Below are the code and all the weights of a small trained network. Each question names an input and a target symbol and asks about switching units off, where a switched-off unit gives its printed mean instead of its output.

import numpy as np


def w(rows, s, z=0):
    codes = np.array(rows[::2]) - 128.0
    scale = np.full(codes.shape[1], s)
    scale[-1] = z or s
    return codes * scale


def f(y):
    return y / 2 * (1 + np.tanh(0.7978845608 * (y + 0.044715 * y**3)))


def softmax(a):
    e = np.exp(a - a.max(-1, keepdims=True))
    return e / e.sum(-1, keepdims=True)


def log_softmax(a):
    a = a - a.max(-1, keepdims=True)
    return a - np.log(np.exp(a).sum(-1, keepdims=True))


def net(x, mask):
    ids = ['αβγεζηθλμξπτφψω'.index(c) for c in x.split()]
    T = len(ids)
    res = E[ids] + P[:T]
    u = 0
    for l in range(2):
        r = res
        for j in range(2):
            rows = slice(4 * j, 4 * j + 4)
            q, k, v = (r @ M[l][rows].T for M in (Q, K, V))
            z = softmax(np.where(np.tri(T) > 0, q @ k.T / 4**0.5, -1e9)) @ v
            o = O[l][rows]
            res = res + np.where(mask[u + j], z, o[:, -1]) @ o[:, :-1]
        u += 2
        y = f(res @ A[l][:, :-1].T + A[l][:, -1])
        res = res + np.where(mask[u : u + 12], y, B[l][:, -1]) @ B[l][:, :-1]
        u += 12
    return log_softmax(res[-1] @ U[:, :-1].T + U[:, -1])


Q, K, V, O, A, B = {}, {}, {}, {}, {}, {}
E = w([
[51,76,98,163,189,69,165,130],'α',
[122,111,78,222,157,17,100,157],'β',
[87,133,87,88,103,168,64,163],'γ',
[231,195,163,144,143,81,139,153],'ε',
[177,138,140,173,38,157,66,145],'ζ',
[103,63,200,118,45,100,131,157],'η',
[97,124,233,157,158,225,162,93],'θ',
[110,221,107,10,132,96,204,132],'λ',
[158,173,196,145,121,62,197,36],'μ',
[142,129,137,122,95,37,132,221],'ξ',
[175,193,107,22,78,187,106,97],'π',
[128,24,73,98,127,178,177,140],'τ',
[114,176,38,164,104,149,77,33],'φ',
[126,147,189,200,57,184,88,81],'ψ',
[106,113,147,181,221,144,95,193],'ω',
],0.011)
P = w([
[71,73,172,129,92,207,203,28],'0',
[250,125,88,124,145,91,54,213],'1',
[60,112,156,132,75,228,235,41],'2',
[221,132,78,126,152,96,44,216],'3',
[46,117,170,112,77,188,200,43],'4',
[242,123,79,135,171,88,46,209],'5',
[25,147,170,125,81,148,168,50],'6',
[242,127,71,144,159,112,59,218],'7',
[16,168,174,136,55,123,149,59],'8',
[247,124,71,131,152,114,61,214],'9',
[5,181,183,131,48,97,149,67],'10',
[251,124,63,147,152,109,66,209],'11',
[1,194,188,149,41,82,141,77],'12',
[235,144,74,129,149,104,72,206],'13',
],0.0046)
Q[0] = w([
[144,118,223,73,80,209,218,63],'0.h1',
[123,49,72,2,126,163,194,161],'0.h1',
[96,151,134,217,143,15,75,158],'0.h1',
[141,192,208,121,121,154,115,56],'0.h1',
[142,48,116,177,151,153,140,131],'0.h2',
[122,74,178,82,68,80,150,186],'0.h2',
[108,180,111,122,120,11,52,184],'0.h2',
[144,64,92,141,169,155,116,139],'0.h2',
],0.0084)
K[0] = w([
[68,254,205,167,146,115,40,95],'0.h1',
[90,156,107,46,234,65,97,153],'0.h1',
[213,54,68,106,51,191,151,78],'0.h1',
[133,173,222,171,66,133,134,38],'0.h1',
[91,207,107,178,134,110,110,137],'0.h2',
[220,175,67,106,207,175,139,153],'0.h2',
[156,26,23,94,126,102,132,142],'0.h2',
[123,202,140,161,112,64,87,128],'0.h2',
],0.0072)
V[0] = w([
[150,2,36,68,188,183,175,117],'0.h1',
[107,240,190,125,84,70,60,67],'0.h1',
[166,152,109,70,82,104,95,143],'0.h1',
[40,148,147,126,111,131,86,175],'0.h1',
[80,62,106,88,157,148,179,121],'0.h2',
[130,128,120,73,141,128,136,60],'0.h2',
[133,125,181,109,107,80,185,78],'0.h2',
[116,82,135,73,129,152,193,101],'0.h2',
],0.0044)
O[0] = w([
[154,234,48,198,65,203,223,197,239],'0.h1',
[82,85,201,38,186,37,56,77,1],'0.h1',
[113,148,144,34,56,27,57,155,120],'0.h1',
[107,80,186,103,164,168,8,200,121],'0.h1',
[105,201,78,115,64,211,165,191,168],'0.h2',
[105,175,92,85,161,139,217,102,101],'0.h2',
[225,113,169,72,123,133,252,60,118],'0.h2',
[111,166,88,108,84,197,238,143,160],'0.h2',
],0.0028,0.0018)
A[0] = w([
[207,126,139,106,231,102,176,234,126],'0.n1',
[28,179,229,191,144,114,157,85,74],'0.n2',
[195,173,89,80,87,109,36,208,139],'0.n3',
[210,46,114,202,95,64,45,166,206],'0.n4',
[74,161,146,136,49,86,73,134,37],'0.n5',
[224,157,95,176,205,48,79,235,3],'0.n6',
[132,58,2,185,214,140,116,152,189],'0.n7',
[181,121,51,49,178,97,79,151,112],'0.n8',
[187,117,83,80,160,161,108,156,81],'0.n9',
[207,128,162,180,101,203,82,79,212],'0.n10',
[191,214,29,108,110,64,35,136,93],'0.n11',
[174,195,121,174,170,94,62,175,42],'0.n12',
],0.007,0.0046)
B[0] = w([
[133,191,156,59,224,123,94,132,179],'0.n1',
[156,31,69,74,194,192,186,51,148],'0.n2',
[146,68,106,105,147,161,253,119,198],'0.n3',
[41,136,119,105,104,47,170,161,254],'0.n4',
[161,134,97,198,184,193,122,119,122],'0.n5',
[159,156,64,14,39,110,53,86,175],'0.n6',
[116,55,67,174,162,69,94,118,246],'0.n7',
[87,124,182,146,189,169,184,34,147],'0.n8',
[134,81,115,87,204,197,150,77,133],'0.n9',
[128,173,196,149,61,165,60,113,200],'0.n10',
[177,38,186,205,71,228,167,54,171],'0.n11',
[170,73,84,65,73,184,76,96,141],'0.n12',
],0.0072,0.0047)
Q[1] = w([
[87,104,158,35,211,175,203,82],'1.h1',
[174,246,184,55,204,103,224,214],'1.h1',
[154,100,151,152,173,225,14,1],'1.h1',
[234,216,147,144,34,124,131,182],'1.h1',
[220,112,21,52,27,156,131,162],'1.h2',
[71,72,53,113,149,65,148,134],'1.h2',
[161,173,57,112,200,111,235,57],'1.h2',
[233,172,199,54,121,182,105,97],'1.h2',
],0.0079)
K[1] = w([
[110,99,119,38,228,251,177,140],'1.h1',
[102,207,210,56,154,125,208,173],'1.h1',
[126,147,118,201,133,237,46,62],'1.h1',
[189,229,178,133,14,85,168,150],'1.h1',
[228,166,60,107,5,125,167,201],'1.h2',
[126,118,34,98,169,88,156,155],'1.h2',
[64,96,143,80,110,110,254,131],'1.h2',
[187,144,225,87,66,183,128,68],'1.h2',
],0.0093)
V[1] = w([
[197,218,147,159,54,26,156,85],'1.h1',
[162,179,151,126,90,99,239,212],'1.h1',
[158,2,151,81,213,161,106,59],'1.h1',
[194,59,198,127,148,142,201,158],'1.h1',
[32,95,132,121,150,102,178,16],'1.h2',
[177,196,191,176,34,165,85,150],'1.h2',
[115,55,189,116,79,54,153,104],'1.h2',
[37,97,200,93,138,130,60,69],'1.h2',
],0.0037)
O[1] = w([
[4,131,223,147,192,101,116,93,92],'1.h1',
[117,95,200,77,185,49,138,181,123],'1.h1',
[238,155,96,185,75,234,155,157,165],'1.h1',
[225,105,143,153,165,154,127,217,135],'1.h1',
[208,173,46,135,160,144,184,183,205],'1.h2',
[131,150,195,46,100,137,108,83,1],'1.h2',
[88,137,104,122,58,182,243,172,202],'1.h2',
[227,186,126,168,88,222,121,172,108],'1.h2',
],0.0042,0.0024)
A[1] = w([
[133,254,160,88,85,55,100,107,102],'1.n1',
[85,84,111,246,147,99,152,144,192],'1.n2',
[88,141,173,110,117,73,68,206,63],'1.n3',
[142,78,115,145,58,140,100,61,254],'1.n4',
[88,220,151,143,115,168,85,99,126],'1.n5',
[64,196,112,173,94,131,142,154,160],'1.n6',
[141,62,121,170,185,79,126,188,10],'1.n7',
[124,234,156,132,182,133,108,68,169],'1.n8',
[139,125,198,148,213,122,154,216,191],'1.n9',
[99,159,127,56,115,179,53,170,162],'1.n10',
[119,155,108,174,209,51,59,173,22],'1.n11',
[194,146,195,196,90,213,90,111,68],'1.n12',
],0.0093,0.0038)
B[1] = w([
[207,1,127,166,101,177,100,166,163],'1.n1',
[172,93,140,104,127,168,104,48,254],'1.n2',
[104,150,30,188,197,171,175,161,161],'1.n3',
[102,208,134,150,143,139,92,156,232],'1.n4',
[167,77,60,100,108,82,89,120,151],'1.n5',
[102,87,111,94,160,158,105,179,173],'1.n6',
[78,117,144,112,181,102,122,79,179],'1.n7',
[134,121,89,121,64,52,208,106,148],'1.n8',
[131,197,132,216,108,97,79,54,167],'1.n9',
[157,186,130,62,196,128,77,105,151],'1.n10',
[48,116,161,115,45,217,163,123,161],'1.n11',
[92,76,175,104,199,68,141,153,184],'1.n12',
],0.0089,0.0074)
U = w([
[196,71,60,134,217,113,139,98,32],'α',
[47,86,158,94,97,132,153,88,24],'β',
[103,209,77,68,196,165,91,171,156],'γ',
[194,89,161,203,68,74,146,127,101],'ε',
[139,52,136,155,136,128,64,211,21],'ζ',
[73,163,210,131,26,155,136,165,255],'η',
[135,107,186,117,197,181,166,170,82],'θ',
[113,96,96,54,103,61,211,180,127],'λ',
[154,228,132,123,127,119,196,69,199],'μ',
[73,161,97,222,181,82,169,202,175],'ξ',
[199,116,157,53,77,150,103,94,73],'π',
[163,119,59,170,38,254,167,193,128],'τ',
[135,177,54,147,68,57,90,88,80],'φ',
[118,149,199,110,184,40,87,97,164],'ψ',
[154,179,175,212,146,183,57,82,153],'ω',
],0.0078,0.0037)

Each question gives the input, a string of symbols that net reads in full, and the target symbol t.
The units are the heads (4 rows each of Q, K, V and O) and the neurons (one row each of A and B). Each row of codes is followed by its name. A weight is (code - 128) times the scale printed after its matrix; where a second scale follows, it is the last column's (O, A, B and U).
mask holds one flag per unit, layer by layer, with each layer's heads first. A switched-off unit (its flag False) gives its mean, the last column of its rows in O or B, instead of its output. The means were averaged over made-up inputs and are rounded, as every weight is.
A unit's drop is (log p(t) with every unit on - log p(t) with that unit switched off) / (log p(t) with every unit on - log p(t) with every unit switched off).
The circuit of an input: a set's keep is (log p(t) with only the set's units on - log p(t) with every unit switched off) / (log p(t) with every unit on - log p(t) with every unit switched off). Starting from the 12 units with the biggest drops (on a tie, the unit counted first), units are removed one at a time, each time the one whose removal leaves the highest keep (on an exact tie, the one counted first), for as long as the keep stays at least 0.8.
units of the circuit, in order: the units of the circuit, biggest drop first
most important unit: the unit with the biggest drop
top k neurons: the k neurons with the biggest drops, biggest first
top k neurons in layer l: the k neurons of layer l with the biggest drops, biggest first
input μ ξ λ η μ γ η β ω μ, target ε: top 2 neurons	(1.n1, 0.n7)
input τ α ξ τ η ξ τ τ γ, target γ: units of the circuit, in order	(1.n10, 0.n7)
input λ ψ ε η ω ξ η α π ω γ η, target ξ: units of the circuit, in order	(1.n3, 0.n4, 1.h1, 0.n2)
input ω β η β λ τ ω τ τ ξ, target λ: top 3 neurons	(0.n3, 0.n6, 0.n4)
input ε η π, target π: top 4 neurons	(1.n1, 0.n7, 1.n10, 1.n5)
input η η ω α ξ τ π φ, target ω: units of the circuit, in order	(1.n4, 0.n11)
input θ ζ ψ τ ψ ξ ξ τ ε τ τ ω α, target α: units of the circuit, in order	(0.n2, 1.n2, 1.h2)
input η γ τ ξ, target λ: units of the circuit, in order	(0.n6, 0.n3, 0.n4)
input τ ε ω η τ ω γ η β ε ξ η α μ, target ε: top 2 neurons in layer 1	(1.n1, 1.n8)
input α π θ γ π γ, target τ: units of the circuit, in order	(0.n3, 0.n11, 1.h1)
input ε γ ξ φ λ ξ β τ τ β, target φ: top 2 neurons	(0.n6, 0.n11)
input ψ τ τ γ ω, target ω: units of the circuit, in order	(1.n9, 0.n6, 1.n2)
input ω β ξ ζ η τ ζ ε, target π: top 3 neurons	(0.n6, 0.n1, 1.n1)
input ζ ζ ψ, target ψ: top 3 neurons	(1.n12, 0.n10, 0.n2)
input τ ξ ψ τ π ω, target γ: top 3 neurons	(0.n6, 0.n1, 1.n10)
input ω γ η τ λ ω ε τ τ ω α β ζ, target ζ: top 2 neurons	(0.n10, 1.n1)
input φ α ψ ε τ η φ η β β ξ α π, target π: units of the circuit, in order	(0.n7, 1.n1, 1.n10)
input μ γ μ π β π, target θ: top 3 neurons	(1.n12, 0.n11, 0.n3)
input γ η π ξ φ, target φ: units of the circuit, in order	(1.n5, 1.h1, 0.n3)
input ξ η φ ω ξ τ λ λ η μ ψ, target ψ: top 2 neurons	(1.n12, 0.n2)
input ε ω ξ θ η γ λ, target λ: top 4 neurons	(1.n8, 1.n2, 1.n4, 0.n11)
input λ ζ φ ξ τ ψ η τ, target α: top 3 neurons in layer 0	(0.n7, 0.n9, 0.n8)
input α λ η ζ ω α, target β: top 3 neurons	(1.n11, 0.n7, 1.n7)
input τ α τ τ θ φ π λ ξ, target ξ: most important unit	1.h1
input α β ζ, target ζ: top 4 neurons	(1.n1, 0.n10, 1.n5, 1.n12)
input η ζ ζ τ ψ ε ψ π ω ζ, target η: top 4 neurons	(0.n3, 0.n11, 0.n4, 0.n10)
input ω ξ ψ α τ, target τ: top 2 neurons	(1.n12, 0.n4)
input γ η β η λ ε λ ω θ ψ, target ζ: top 3 neurons in layer 1	(1.n1, 1.n5, 1.n12)
input η τ β α τ τ φ τ η θ λ φ ξ π, target θ: top 2 neurons in layer 0	(0.n3, 0.n11)
input γ ξ ξ τ π ω, target γ: top neuron in layer 0	(0.n6)
